Here is a tiny trained network, its code and every weight. The questions are about switching its units off for an input and a target symbol, where a switched-off unit gives its printed mean instead of its output.

import numpy as np


def w(rows, s, z=0):
    codes = np.array(rows[::2]) - 128.0
    scale = np.full(codes.shape[1], s)
    scale[-1] = z or s
    return codes * scale


def softmax(a):
    e = np.exp(a - a.max(-1, keepdims=True))
    return e / e.sum(-1, keepdims=True)


def log_softmax(a):
    a = a - a.max(-1, keepdims=True)
    return a - np.log(np.exp(a).sum(-1, keepdims=True))


def net(x, mask):
    ids = ['ΓΘΛΣΦΨαβεζμξπτ'.index(c) for c in x.split()]
    T = len(ids)
    res = E[ids] + P[:T]
    u = 0
    for l in range(3):
        r = res
        for j in range(2):
            rows = slice(3 * j, 3 * j + 3)
            q, k, v = (r @ M[l][rows].T for M in (Q, K, V))
            z = softmax(np.where(np.tri(T) > 0, q @ k.T / 3**0.5, -1e9)) @ v
            o = O[l][rows]
            res = res + np.where(mask[u + j], z, o[:, -1]) @ o[:, :-1]
        u += 2
    return log_softmax(res[-1] @ U[:, :-1].T + U[:, -1])


Q, K, V, O = {}, {}, {}, {}
E = w([
[51,225,160],'Γ',
[109,151,247],'Θ',
[133,147,175],'Λ',
[155,173,34],'Σ',
[211,140,105],'Φ',
[186,244,170],'Ψ',
[107,158,164],'α',
[124,164,129],'β',
[125,156,128],'ε',
[123,168,142],'ζ',
[124,155,145],'μ',
[124,38,149],'ξ',
[41,126,80],'π',
[103,160,139],'τ',
],0.013)
P = w([
[1,180,99],'0',
[123,140,131],'1',
[116,162,126],'2',
[116,154,127],'3',
[118,161,122],'4',
[110,159,123],'5',
[119,159,125],'6',
[128,156,114],'7',
[126,163,117],'8',
[131,166,110],'9',
[133,164,110],'10',
],0.0068)
Q[0] = w([
[132,49,188],'L0H1',
[130,84,131],'L0H1',
[108,115,50],'L0H1',
[149,2,224],'L0H2',
[95,227,73],'L0H2',
[196,24,234],'L0H2',
],0.0086)
K[0] = w([
[88,189,111],'L0H1',
[112,176,136],'L0H1',
[150,148,184],'L0H1',
[241,47,157],'L0H2',
[51,191,118],'L0H2',
[220,1,140],'L0H2',
],0.0091)
V[0] = w([
[162,180,163],'L0H1',
[133,50,155],'L0H1',
[218,84,254],'L0H1',
[66,106,128],'L0H2',
[201,141,181],'L0H2',
[96,109,170],'L0H2',
],0.0085)
O[0] = w([
[57,112,155,134],'L0H1',
[198,30,88,60],'L0H1',
[106,2,151,2],'L0H1',
[120,78,37,181],'L0H2',
[117,132,179,35],'L0H2',
[79,27,91,133],'L0H2',
],0.0068,0.0056)
Q[1] = w([
[68,253,82],'L1H1',
[73,184,119],'L1H1',
[165,137,93],'L1H1',
[87,207,88],'L1H2',
[96,255,115],'L1H2',
[139,7,170],'L1H2',
],0.0089)
K[1] = w([
[128,21,130],'L1H1',
[145,55,121],'L1H1',
[91,123,155],'L1H1',
[2,213,93],'L1H2',
[33,189,53],'L1H2',
[186,67,181],'L1H2',
],0.0078)
V[1] = w([
[117,230,100],'L1H1',
[123,61,204],'L1H1',
[202,28,33],'L1H1',
[143,233,253],'L1H2',
[187,180,49],'L1H2',
[98,101,190],'L1H2',
],0.0053)
O[1] = w([
[170,34,159,246],'L1H1',
[134,236,136,24],'L1H1',
[47,166,3,53],'L1H1',
[219,159,21,166],'L1H2',
[149,19,119,253],'L1H2',
[124,190,123,41],'L1H2',
],0.0053,0.006)
Q[2] = w([
[193,169,104],'L2H1',
[47,77,184],'L2H1',
[205,1,83],'L2H1',
[92,159,103],'L2H2',
[88,75,177],'L2H2',
[135,105,143],'L2H2',
],0.0096)
K[2] = w([
[149,151,147],'L2H1',
[62,6,74],'L2H1',
[210,177,2],'L2H1',
[149,178,143],'L2H2',
[89,130,26],'L2H2',
[122,107,99],'L2H2',
],0.0083)
V[2] = w([
[116,91,198],'L2H1',
[155,110,56],'L2H1',
[190,170,162],'L2H1',
[60,3,90],'L2H2',
[173,51,131],'L2H2',
[75,159,93],'L2H2',
],0.0078)
O[2] = w([
[125,151,204,34],'L2H1',
[170,56,63,250],'L2H1',
[194,212,105,115],'L2H1',
[146,47,231,181],'L2H2',
[255,110,201,182],'L2H2',
[4,58,119,120],'L2H2',
],0.0052,0.0027)
U = w([
[93,157,233,147],'Γ',
[254,103,121,59],'Θ',
[129,159,146,177],'Λ',
[134,8,165,167],'Σ',
[131,142,145,139],'Φ',
[44,183,163,149],'Ψ',
[129,133,131,95],'α',
[142,138,171,118],'β',
[180,222,144,71],'ε',
[132,141,127,100],'ζ',
[114,143,158,158],'μ',
[165,130,8,4],'ξ',
[105,142,143,138],'π',
[24,96,56,200],'τ',
],0.0081,0.0041)

Each question gives the input, a string of symbols that net reads in full, and the target symbol t.
The units are the heads (3 rows each of Q, K, V and O). Each row of codes is followed by its name. A weight is (code - 128) times the scale printed after its matrix; where a second scale follows, it is the last column's (O and U).
mask holds one flag per head, layer by layer. A switched-off head (its flag False) gives its mean, the last column of its rows in O, instead of its output. The means were averaged over made-up inputs and are rounded, as every weight is.
A unit's drop is (log p(t) with every unit on - log p(t) with that unit switched off) / (log p(t) with every unit on - log p(t) with every unit switched off).
The circuit of an input: a set's keep is (log p(t) with only the set's units on - log p(t) with every unit switched off) / (log p(t) with every unit on - log p(t) with every unit switched off). Starting from all 6 units, units are removed one at a time, each time the one whose removal leaves the highest keep (on an exact tie, the one counted first), for as long as the keep stays at least 0.8.
circuit, biggest first: the units of the circuit, biggest drop first
unit that matters most: the unit with the biggest drop
which heads matter: for each layer, one digit per head in row order, 1 if its drop is at least 0.15 and else 0, layers parted by /
drop when u is switched off: that unit's drop, to one decimal
input Ψ Σ Φ, target ε: unit that matters most -> L0H2
input π π π Φ, target Σ: circuit, biggest first -> [L0H2 L1H2 L2H2]
input Σ Γ Ψ, target Θ: circuit, biggest first -> [L1H1 L1H2 L0H1 L2H2]
input ξ α π π π ε, target τ: which heads matter -> 11 / 10 / 01
input π Θ Θ β π Θ α, target Σ: circuit, biggest first -> [L0H2 L0H1 L1H2 L2H2]
input π μ ξ Σ Θ ε Γ π π μ, target Σ: circuit, biggest first -> [L0H1 L0H2 L1H2 L2H2]
input ξ ξ π Ψ π Γ, target τ: circuit, biggest first -> [L1H1 L2H2 L0H1]
input π π ξ Φ τ ξ Σ β, target Σ: which heads matter -> 11 / 01 / 11
input Γ π ξ β Γ ξ Σ τ Σ π, target ξ: which heads matter -> 10 / 01 / 10
input ξ π ζ τ π π β α α, target τ: circuit, biggest first -> [L1H1 L2H2 L0H1 L0H2]
input Ψ π Θ Σ, target ε: circuit, biggest first -> [L1H1 L0H2 L2H1 L2H2]
input π ξ ε Ψ Λ π Φ β, target Σ: circuit, biggest first -> [L0H1 L0H2 L1H2 L2H2]
input ξ Σ Ψ Σ μ π, target τ: circuit, biggest first -> [L1H1 L2H2 L0H1]
input Ψ π τ Γ π ε Σ π Φ Ψ, target ε: unit that matters most -> L2H1
input ξ Γ β π Σ Σ, target τ: circuit, biggest first -> [L1H1 L2H2 L0H1 L0H2]
input ξ Θ ξ ε α π Θ Σ Σ, target τ: which heads matter -> 10 / 11 / 01
input π Φ ξ ξ ε π π π, target Σ: which heads matter -> 11 / 01 / 11
input π Σ π ε α, target Σ: which heads matter -> 11 / 11 / 11
input π π Φ Σ ξ Λ β Φ Σ Σ τ, target Σ: drop when L1H1 is switched off -> 0.1
input π β π μ Θ, target Σ: unit that matters most -> L0H2
input Σ π Λ, target Θ: drop when L2H1 is switched off -> 0.1
input π Φ ξ Γ Φ α ε, target Σ: drop when L2H2 is switched off -> 0.3
input Σ π τ, target Θ: drop when L1H2 is switched off -> 0.7
